Here is a tiny trained network, its code and every weight. The questions are about switching its units off for an input and a class, where a switched-off unit gives its printed mean instead of its output.

import numpy as np


def w(rows, s, z=0):
    codes = np.array(rows[::2]) - 128.0
    scale = np.full(codes.shape[1], s)
    scale[-1] = z or s
    return codes * scale


def f(y):
    return y / 2 * (1 + np.tanh(0.7978845608 * (y + 0.044715 * y**3)))


def log_softmax(a):
    a = a - a.max(-1, keepdims=True)
    return a - np.log(np.exp(a).sum(-1, keepdims=True))


def net(x, mask):
    res = np.array(x, float).reshape(1, 5) / 4 @ E
    y = f(res @ A[0][:, :-1].T + A[0][:, -1])
    res = res + np.where(mask, y, B[0][:, -1]) @ B[0][:, :-1]
    return log_softmax(res[-1] @ U[:, :-1].T + U[:, -1])


A, B = {}, {}
E = w([
[128,132,128,127],'x0',
[127,131,127,130],'x1',
[206,218,208,160],'x2',
[2,107,212,192],'x3',
[205,3,198,115],'x4',
],0.0064)
A[0] = w([
[188,40,179,114,213],'n0',
[64,202,63,103,145],'n1',
[58,122,206,168,57],'n2',
[182,168,205,152,169],'n3',
[13,39,87,102,172],'n4',
[63,65,65,81,43],'n5',
[195,122,94,96,25],'n6',
[183,145,84,91,37],'n7',
[179,146,99,62,57],'n8',
[165,193,198,141,173],'n9',
[58,109,185,150,46],'n10',
[216,116,51,101,15],'n11',
[93,119,163,233,30],'n12',
[102,219,19,164,97],'n13',
[183,151,82,56,45],'n14',
[81,59,46,144,202],'n15',
[104,204,94,144,135],'n16',
[168,143,78,70,32],'n17',
[50,115,181,193,111],'n18',
[162,139,100,100,17],'n19',
[188,223,220,231,185],'n20',
[64,116,197,155,25],'n21',
[170,2,165,75,254],'n22',
[164,117,110,104,14],'n23',
[114,226,43,179,198],'n24',
[60,121,193,139,65],'n25',
[175,141,87,81,21],'n26',
[73,65,67,88,217],'n27',
],0.0077,0.0021)
B[0] = w([
[112,212,210,168,225],'n0',
[140,205,219,159,199],'n1',
[219,120,75,187,184],'n2',
[149,199,140,75,183],'n3',
[217,164,130,104,229],'n4',
[206,238,97,64,174],'n5',
[171,131,114,185,153],'n6',
[165,78,81,184,151],'n7',
[200,109,87,174,155],'n8',
[183,157,100,65,179],'n9',
[207,132,91,189,167],'n10',
[163,140,107,178,181],'n11',
[205,128,42,162,159],'n12',
[117,200,197,176,204],'n13',
[188,96,91,187,165],'n14',
[199,196,136,49,198],'n15',
[138,155,190,133,169],'n16',
[169,133,97,216,151],'n17',
[212,144,102,160,198],'n18',
[128,121,79,161,128],'n19',
[228,170,69,2,232],'n20',
[227,103,49,201,166],'n21',
[123,231,235,163,254],'n22',
[135,137,115,192,127],'n23',
[127,159,209,148,212],'n24',
[209,130,33,181,167],'n25',
[182,96,56,187,145],'n26',
[194,198,151,68,203],'n27',
],0.0061,0.0055)
U = w([
[168,105,57,216,83],'0',
[132,127,145,102,247],'1',
[130,119,155,99,255],'2',
[163,141,123,17,42],'3',
[114,144,236,176,29],'4',
[48,65,141,75,142],'5',
[18,2,36,130,24],'6',
[11,10,62,141,20],'7',
],0.011,0.0078)

Each question gives the input, the list of numbers given to net, and the class t.
The units are the neurons (one row each of A and B). Each row of codes is followed by its name. A weight is (code - 128) times the scale printed after its matrix; where a second scale follows, it is the last column's (A, B and U).
mask holds one flag per neuron, in row order. A switched-off neuron (its flag False) gives its mean, the last column of its row in B, instead of its output. The means were averaged over made-up inputs and are rounded, as every weight is.
A unit's drop is (log p(t) with every unit on - log p(t) with that unit switched off) / (log p(t) with every unit on - log p(t) with every unit switched off).
The circuit of an input: a set's keep is (log p(t) with only the set's units on - log p(t) with every unit switched off) / (log p(t) with every unit on - log p(t) with every unit switched off). Starting from the 12 units with the biggest drops (on a tie, the unit counted first), units are removed one at a time, each time the one whose removal leaves the highest keep (on an exact tie, the one counted first), for as long as the keep stays at least 0.8.
circuit, biggest first: the units of the circuit, biggest drop first
unit that matters most: the unit with the biggest drop
top k neurons: the k neurons with the biggest drops, biggest first
drop when u is switched off: that unit's drop, to one decimal
input [0,5,8,-2,4], class 3: unit that matters most : n20
input [-4,-4,5,1,0], class 3: circuit, biggest first : n20, n9
input [-2,-3,-8,7,-5], class 3: circuit, biggest first : n15, n5
input [7,-5,6,-4,-8], class 4: circuit, biggest first : n13, n24
input [1,6,-1,1,8], class 4: circuit, biggest first : n22, n0
input [5,1,-6,-5,-7], class 4: top 2 neurons : n13, n1
input [4,-1,0,-1,8], class 4: circuit, biggest first : n22, n0
input [2,-1,6,4,1], class 3: circuit, biggest first : n20, n9
input [4,1,-6,7,7], class 0: circuit, biggest first : n21, n25
input [-1,-6,-1,-1,7], class 4: circuit, biggest first : n22, n0
input [-4,-6,8,1,7], class 3: top 3 neurons : n20, n9, n3
input [2,-2,0,-5,2], class 0: drop when n25 is switched off : -0.2
input [-1,2,-3,6,2], class 0: drop when n18 is switched off : 0.1
input [-5,-1,-6,7,0], class 0: drop when n20 is switched off : 0.1
